Below are the code and all the weights of a small trained network. Each question names an input and a class and asks about switching units off, where a switched-off unit gives its printed mean instead of its output.

import numpy as np


def w(rows, s, z=0):
    codes = np.array(rows[::2]) - 128.0
    scale = np.full(codes.shape[1], s)
    scale[-1] = z or s
    return codes * scale


def norm(h):
    return h / np.sqrt((h * h).mean(-1, keepdims=True) + 1e-5)


def f(y):
    return y / 2 * (1 + np.tanh(0.7978845608 * (y + 0.044715 * y**3)))


def log_softmax(a):
    a = a - a.max(-1, keepdims=True)
    return a - np.log(np.exp(a).sum(-1, keepdims=True))


def net(x, mask):
    res = np.array(x, float).reshape(1, 3) / 4 @ E
    u = 0
    for l in range(3):
        y = f(norm(res) @ A[l][:, :-1].T + A[l][:, -1])
        res = res + np.where(mask[u : u + 3], y, B[l][:, -1]) @ B[l][:, :-1]
        u += 3
    return log_softmax(norm(res)[-1] @ U[:, :-1].T + U[:, -1])


A, B = {}, {}
E = w([
[81,53,140,198,132,80,134],'x0',
[180,91,131,171,139,255,162],'x1',
[153,128,138,122,39,127,151],'x2',
],0.0098)
A[0] = w([
[99,81,193,72,2,151,117,78],'0.n1',
[83,218,163,145,143,45,55,64],'0.n2',
[140,171,99,147,130,155,121,3],'0.n3',
],0.0072,0.0028)
B[0] = w([
[90,191,104,109,126,129,250,203],'0.n1',
[146,91,109,151,134,120,95,252],'0.n2',
[49,81,128,114,154,146,180,114],'0.n3',
],0.015,0.0039)
A[1] = w([
[168,165,195,38,117,161,90,141],'1.n1',
[1,52,200,211,110,113,166,3],'1.n2',
[188,102,92,244,104,60,84,240],'1.n3',
],0.0084,0.0012)
B[1] = w([
[190,43,249,113,176,70,103,200],'1.n1',
[179,159,192,47,143,117,88,225],'1.n2',
[163,151,113,72,127,173,159,254],'1.n3',
],0.011,0.0046)
A[2] = w([
[94,191,93,106,109,92,90,133],'2.n1',
[112,141,148,149,168,208,183,104],'2.n2',
[111,133,119,122,247,120,126,5],'2.n3',
],0.012,0.003)
B[2] = w([
[157,72,108,212,136,165,123,201],'2.n1',
[139,103,71,146,143,32,121,253],'2.n2',
[99,162,130,131,86,138,250,214],'2.n3',
],0.016,0.0052)
U = w([
[180,35,54,199,156,79,80,152],'0',
[81,254,103,130,105,136,248,212],'1',
[162,147,247,39,196,78,121,158],'2',
[139,150,56,65,140,145,132,157],'3',
[27,93,190,141,109,203,104,25],'4',
[13,139,171,143,138,170,67,17],'5',
[51,199,178,183,143,160,62,3],'6',
[33,214,147,172,140,243,44,6],'7',
],0.011,0.0054)

Each question gives the input, the list of numbers given to net, and the class t.
The units are the neurons (one row each of A and B). Each row of codes is followed by its name. A weight is (code - 128) times the scale printed after its matrix; where a second scale follows, it is the last column's (A, B and U).
mask holds one flag per neuron, layer by layer. A switched-off neuron (its flag False) gives its mean, the last column of its row in B, instead of its output. The means were averaged over made-up inputs and are rounded, as every weight is.
A unit's drop is (log p(t) with every unit on - log p(t) with that unit switched off) / (log p(t) with every unit on - log p(t) with every unit switched off).
The circuit of an input: a set's keep is (log p(t) with only the set's units on - log p(t) with every unit switched off) / (log p(t) with every unit on - log p(t) with every unit switched off). Starting from all 9 units, units are removed one at a time, each time the one whose removal leaves the highest keep (on an exact tie, the one counted first), for as long as the keep stays at least 0.8.
units of the circuit, in order: the units of the circuit, biggest drop first
most important unit: the unit with the biggest drop
k most important neurons: the k neurons with the biggest drops, biggest first
k most important neurons of layer l: the k neurons of layer l with the biggest drops, biggest first
drop of u: that unit's drop, to one decimal
input [2,-6,4], class 0: most important unit	2.n1
input [7,-4,6], class 2: 2 most important neurons	(1.n2 2.n3)
input [-1,5,-8], class 1: 2 most important neurons of layer 2	(2.n3 2.n1)
input [2,-3,2], class 3: 2 most important neurons	(1.n3 0.n2)
input [5,-2,4], class 2: 3 most important neurons	(1.n2 2.n3 2.n2)
input [-2,8,7], class 0: units of the circuit, in order	(2.n2 2.n3)
input [3,-7,4], class 0: 2 most important neurons of layer 2	(2.n1 2.n3)
input [0,-4,-7], class 1: 2 most important neurons of layer 2	(2.n3 2.n2)
input [-5,4,-2], class 2: 2 most important neurons	(1.n1 0.n1)
input [5,2,5], class 1: 3 most important neurons	(0.n1 1.n1 0.n2)
input [-3,6,-5], class 0: 2 most important neurons	(2.n2 0.n1)
input [4,-2,5], class 1: 3 most important neurons	(0.n1 1.n1 2.n2)
input [-7,-1,4], class 2: 2 most important neurons	(1.n1 2.n3)
input [-5,-5,-1], class 0: units of the circuit, in order	(2.n1)
input [8,0,-7], class 2: 2 most important neurons	(1.n2 0.n1)
input [-3,-5,-1], class 0: 2 most important neurons	(2.n1 0.n2)
input [-6,-8,-7], class 0: 3 most important neurons	(2.n1 0.n2 0.n1)
input [-4,4,-3], class 0: 2 most important neurons	(1.n2 2.n2)
input [5,0,6], class 1: 2 most important neurons	(0.n1 1.n1)
input [-8,-3,2], class 2: units of the circuit, in order	(1.n1)
input [0,5,-8], class 1: 2 most important neurons of layer 2	(2.n3 2.n1)
input [-2,-4,0], class 0: 2 most important neurons of layer 2	(2.n1 2.n3)
input [4,1,7], class 1: drop of 0.n1	0.6
input [7,5,3], class 2: drop of 1.n2	1.3
input [-3,-2,-5], class 1: drop of 2.n3	1.9
input [8,1,-1], class 2: drop of 0.n2	0.0
input [4,0,6], class 1: units of the circuit, in order	(0.n1)
